Here is a tiny trained network, its code and every weight. The questions are about switching its units off for an input and a target symbol, where a switched-off unit gives its printed mean instead of its output.

import numpy as np


def w(rows, s, z=0):
    codes = np.array(rows[::2]) - 128.0
    scale = np.full(codes.shape[1], s)
    scale[-1] = z or s
    return codes * scale


def norm(h):
    return h / np.sqrt((h * h).mean(-1, keepdims=True) + 1e-5)


def f(y):
    return y / 2 * (1 + np.tanh(0.7978845608 * (y + 0.044715 * y**3)))


def softmax(a):
    e = np.exp(a - a.max(-1, keepdims=True))
    return e / e.sum(-1, keepdims=True)


def log_softmax(a):
    a = a - a.max(-1, keepdims=True)
    return a - np.log(np.exp(a).sum(-1, keepdims=True))


def net(x, mask):
    ids = ['αβγδεζηθλμξπστψω'.index(c) for c in x.split()]
    T = len(ids)
    res = E[ids] + P[:T]
    u = 0
    for l in range(2):
        r = norm(res)
        for j in range(3):
            rows = slice(2 * j, 2 * j + 2)
            q, k, v = (r @ M[l][rows].T for M in (Q, K, V))
            z = softmax(np.where(np.tri(T) > 0, q @ k.T / 2**0.5, -1e9)) @ v
            o = O[l][rows]
            res = res + np.where(mask[u + j], z, o[:, -1]) @ o[:, :-1]
        u += 3
        y = f(norm(res) @ A[l][:, :-1].T + A[l][:, -1])
        res = res + np.where(mask[u : u + 4], y, B[l][:, -1]) @ B[l][:, :-1]
        u += 4
    return log_softmax(norm(res)[-1] @ U[:, :-1].T + U[:, -1])


Q, K, V, O, A, B = {}, {}, {}, {}, {}, {}
E = w([
[142,107,206,208,142],'α',
[104,147,212,188,131],'β',
[140,116,196,201,139],'γ',
[139,131,202,195,139],'δ',
[69,157,229,154,100],'ε',
[198,40,139,234,138],'ζ',
[111,138,206,185,137],'η',
[77,135,254,153,115],'θ',
[91,150,225,167,129],'λ',
[118,175,179,179,114],'μ',
[99,146,203,158,111],'ξ',
[75,224,166,184,101],'π',
[108,172,210,208,138],'σ',
[198,121,250,243,216],'τ',
[103,118,185,75,75],'ψ',
[110,52,252,51,132],'ω',
],0.006)
P = w([
[117,110,132,78,66],'0',
[208,209,184,173,139],'1',
[16,67,197,180,187],'2',
[153,54,124,179,25],'3',
[197,163,155,97,148],'4',
[42,109,158,180,200],'5',
[158,81,101,189,61],'6',
[237,146,151,80,159],'7',
[56,124,128,176,206],'8',
[160,96,91,207,76],'9',
[254,123,136,36,146],'10',
[50,138,94,172,219],'11',
[157,120,79,238,103],'12',
],0.0085)
Q[0] = w([
[147,137,170,151,99],'L0H0',
[120,148,79,75,248],'L0H0',
[155,185,129,79,192],'L0H1',
[128,191,209,76,111],'L0H1',
[116,90,137,167,86],'L0H2',
[101,55,160,123,182],'L0H2',
],0.016)
K[0] = w([
[126,143,116,132,202],'L0H0',
[154,101,223,182,22],'L0H0',
[182,117,155,26,182],'L0H1',
[170,148,252,54,81],'L0H1',
[165,157,87,102,166],'L0H2',
[80,138,105,117,240],'L0H2',
],0.014)
V[0] = w([
[2,78,118,186,181],'L0H0',
[138,198,155,241,106],'L0H0',
[177,184,187,28,152],'L0H1',
[209,157,124,144,115],'L0H1',
[214,175,154,88,62],'L0H2',
[112,166,56,186,53],'L0H2',
],0.0097)
O[0] = w([
[216,237,115,130,70,246],'L0H0',
[180,128,124,197,240,254],'L0H0',
[183,127,90,178,254,78],'L0H1',
[151,161,191,156,133,159],'L0H1',
[202,162,52,111,192,84],'L0H2',
[104,97,109,78,208,25],'L0H2',
],0.0065,0.0058)
A[0] = w([
[96,148,94,200,79,151],'L0N0',
[78,247,170,155,149,154],'L0N1',
[73,169,115,230,138,2],'L0N2',
[37,116,104,183,149,33],'L0N3',
],0.013,0.0029)
B[0] = w([
[170,105,159,159,253,254],'L0N0',
[170,65,101,182,149,254],'L0N1',
[15,139,179,22,18,215],'L0N2',
[219,164,128,166,131,184],'L0N3',
],0.011,0.0049)
Q[1] = w([
[69,116,147,39,160],'L1H0',
[3,130,179,123,138],'L1H0',
[138,146,189,114,89],'L1H1',
[166,110,121,153,106],'L1H1',
[160,171,62,135,154],'L1H2',
[81,84,91,189,114],'L1H2',
],0.024)
K[1] = w([
[26,166,165,225,64],'L1H0',
[10,61,17,115,96],'L1H0',
[14,138,126,173,117],'L1H1',
[143,171,167,202,73],'L1H1',
[190,225,180,155,148],'L1H2',
[209,161,53,51,158],'L1H2',
],0.014)
V[1] = w([
[208,141,127,69,161],'L1H0',
[127,137,240,90,163],'L1H0',
[126,245,174,78,107],'L1H1',
[54,75,176,92,153],'L1H1',
[217,87,168,159,68],'L1H2',
[119,254,155,139,107],'L1H2',
],0.015)
O[1] = w([
[89,137,118,43,107,190],'L1H0',
[103,145,229,91,72,169],'L1H0',
[201,104,182,150,99,84],'L1H1',
[79,93,153,99,58,173],'L1H1',
[177,35,34,103,89,245],'L1H2',
[1,88,145,132,109,77],'L1H2',
],0.0098,0.012)
A[1] = w([
[38,229,43,84,134,1],'L1N0',
[154,14,94,218,68,103],'L1N1',
[20,64,217,203,112,90],'L1N2',
[169,99,61,250,243,149],'L1N3',
],0.011,0.0056)
B[1] = w([
[200,74,86,225,64,127],'L1N0',
[73,168,181,157,202,246],'L1N1',
[172,141,22,112,137,169],'L1N2',
[44,139,145,3,193,183],'L1N3',
],0.012,0.011)
U = w([
[163,139,70,100,51,118],'α',
[197,175,85,166,98,104],'β',
[57,64,69,146,104,158],'γ',
[99,142,154,64,198,179],'δ',
[122,141,82,212,187,150],'ε',
[112,56,151,189,77,136],'ζ',
[197,113,137,82,183,108],'η',
[151,106,205,46,34,112],'θ',
[109,170,93,121,110,133],'λ',
[115,126,71,117,108,103],'μ',
[182,8,114,125,142,99],'ξ',
[81,173,132,162,107,253],'π',
[101,95,233,178,184,80],'σ',
[131,211,166,85,93,71],'τ',
[81,153,109,116,106,156],'ψ',
[169,220,182,153,134,78],'ω',
],0.017,0.0049)

Each question gives the input, a string of symbols that net reads in full, and the target symbol t.
The units are the heads (2 rows each of Q, K, V and O) and the neurons (one row each of A and B). Each row of codes is followed by its name. A weight is (code - 128) times the scale printed after its matrix; where a second scale follows, it is the last column's (O, A, B and U).
mask holds one flag per unit, layer by layer, with each layer's heads first. A switched-off unit (its flag False) gives its mean, the last column of its rows in O or B, instead of its output. The means were averaged over made-up inputs and are rounded, as every weight is.
A unit's drop is (log p(t) with every unit on - log p(t) with that unit switched off) / (log p(t) with every unit on - log p(t) with every unit switched off).
The circuit of an input: a set's keep is (log p(t) with only the set's units on - log p(t) with every unit switched off) / (log p(t) with every unit on - log p(t) with every unit switched off). Starting from the 12 units with the biggest drops (on a tie, the unit counted first), units are removed one at a time, each time the one whose removal leaves the highest keep (on an exact tie, the one counted first), for as long as the keep stays at least 0.8.
circuit, biggest first: the units of the circuit, biggest drop first
k most important neurons: the k neurons with the biggest drops, biggest first
top k neurons in layer l: the k neurons of layer l with the biggest drops, biggest first
input ζ ε π ζ ζ, target ξ: circuit, biggest first : [L0N1, L1H2]
input ζ θ ζ ζ ζ ζ γ ζ μ θ θ ω, target σ: 2 most important neurons : [L0N1, L0N0]
input θ ζ π, target γ: circuit, biggest first : [L0N1, L0N2, L1N2]
input ω η ε τ ζ ζ ζ θ ζ ξ ω ζ, target ε: 2 most important neurons : [L0N2, L0N0]
input β ω ξ σ θ ω σ ζ, target δ: circuit, biggest first : [L0N2, L1N3]
input ζ θ μ ζ ω η ε τ, target δ: top neuron in layer 1 : [L1N3]
input ζ ζ θ ζ ω ξ, target σ: circuit, biggest first : [L0N2, L0N1, L1N1, L1H0]
input ζ ζ ψ, target σ: circuit, biggest first : [L0N2, L0N1, L1H0]
input ω ζ α, target ε: 2 most important neurons : [L0N0, L1N2]
input τ ζ ω ε λ ω ζ ζ λ, target ζ: circuit, biggest first : [L0N2, L1H0, L0N1]
input ψ η θ ζ τ β ε τ θ ω ε ξ θ, target β: 4 most important neurons : [L1N3, L0N1, L0N0, L1N1]
input ω ε ζ ζ ζ δ ε ζ ζ ζ ζ ξ, target ε: 4 most important neurons : [L0N0, L0N3, L0N1, L1N2]
input ε ω ξ θ ω ξ, target π: 4 most important neurons : [L0N1, L0N2, L0N0, L0N3]
input λ ξ τ θ, target σ: circuit, biggest first : [L1N1]
input ε τ ζ ω ω ψ, target π: top 2 neurons in layer 0 : [L0N1, L0N0]
input ζ ζ μ ξ θ δ ω ω ψ, target σ: circuit, biggest first : [L0H2, L1H0]
input θ ω ζ α ε τ ξ δ η, target γ: top 2 neurons in layer 0 : [L0N1, L0N2]
input ψ ζ β θ ζ δ ζ ψ ζ, target β: 2 most important neurons : [L0N1, L0N0]
input ξ ε ω ψ θ ω ζ ζ ω ζ ζ ζ, target ω: top 2 neurons in layer 0 : [L0N1, L0N3]
input ω ω ω η ζ τ, target ε: most important neuron : [L0N0]
input ξ ζ β σ ζ ζ, target ω: 2 most important neurons : [L0N3, L0N0]
input ω π ζ θ ε ε τ ζ ε, target ε: top 2 neurons in layer 0 : [L0N0, L0N1]
input ζ ω ω σ ζ δ ξ, target β: top 2 neurons in layer 0 : [L0N2, L0N0]
input μ ζ ζ ζ ζ ζ ζ ψ ω, target τ: 3 most important neurons : [L0N0, L0N1, L0N3]
input ω σ ζ τ λ ω τ σ τ σ, target σ: 2 most important neurons : [L1N1, L0N0]
input ε ξ ζ θ θ α ω θ ζ, target π: 4 most important neurons : [L0N1, L0N0, L0N3, L1N2]
input δ ε θ ε ω σ, target θ: circuit, biggest first : [L0N2]
input ε ζ γ π θ τ ξ ε θ, target π: 2 most important neurons : [L0N1, L0N2]
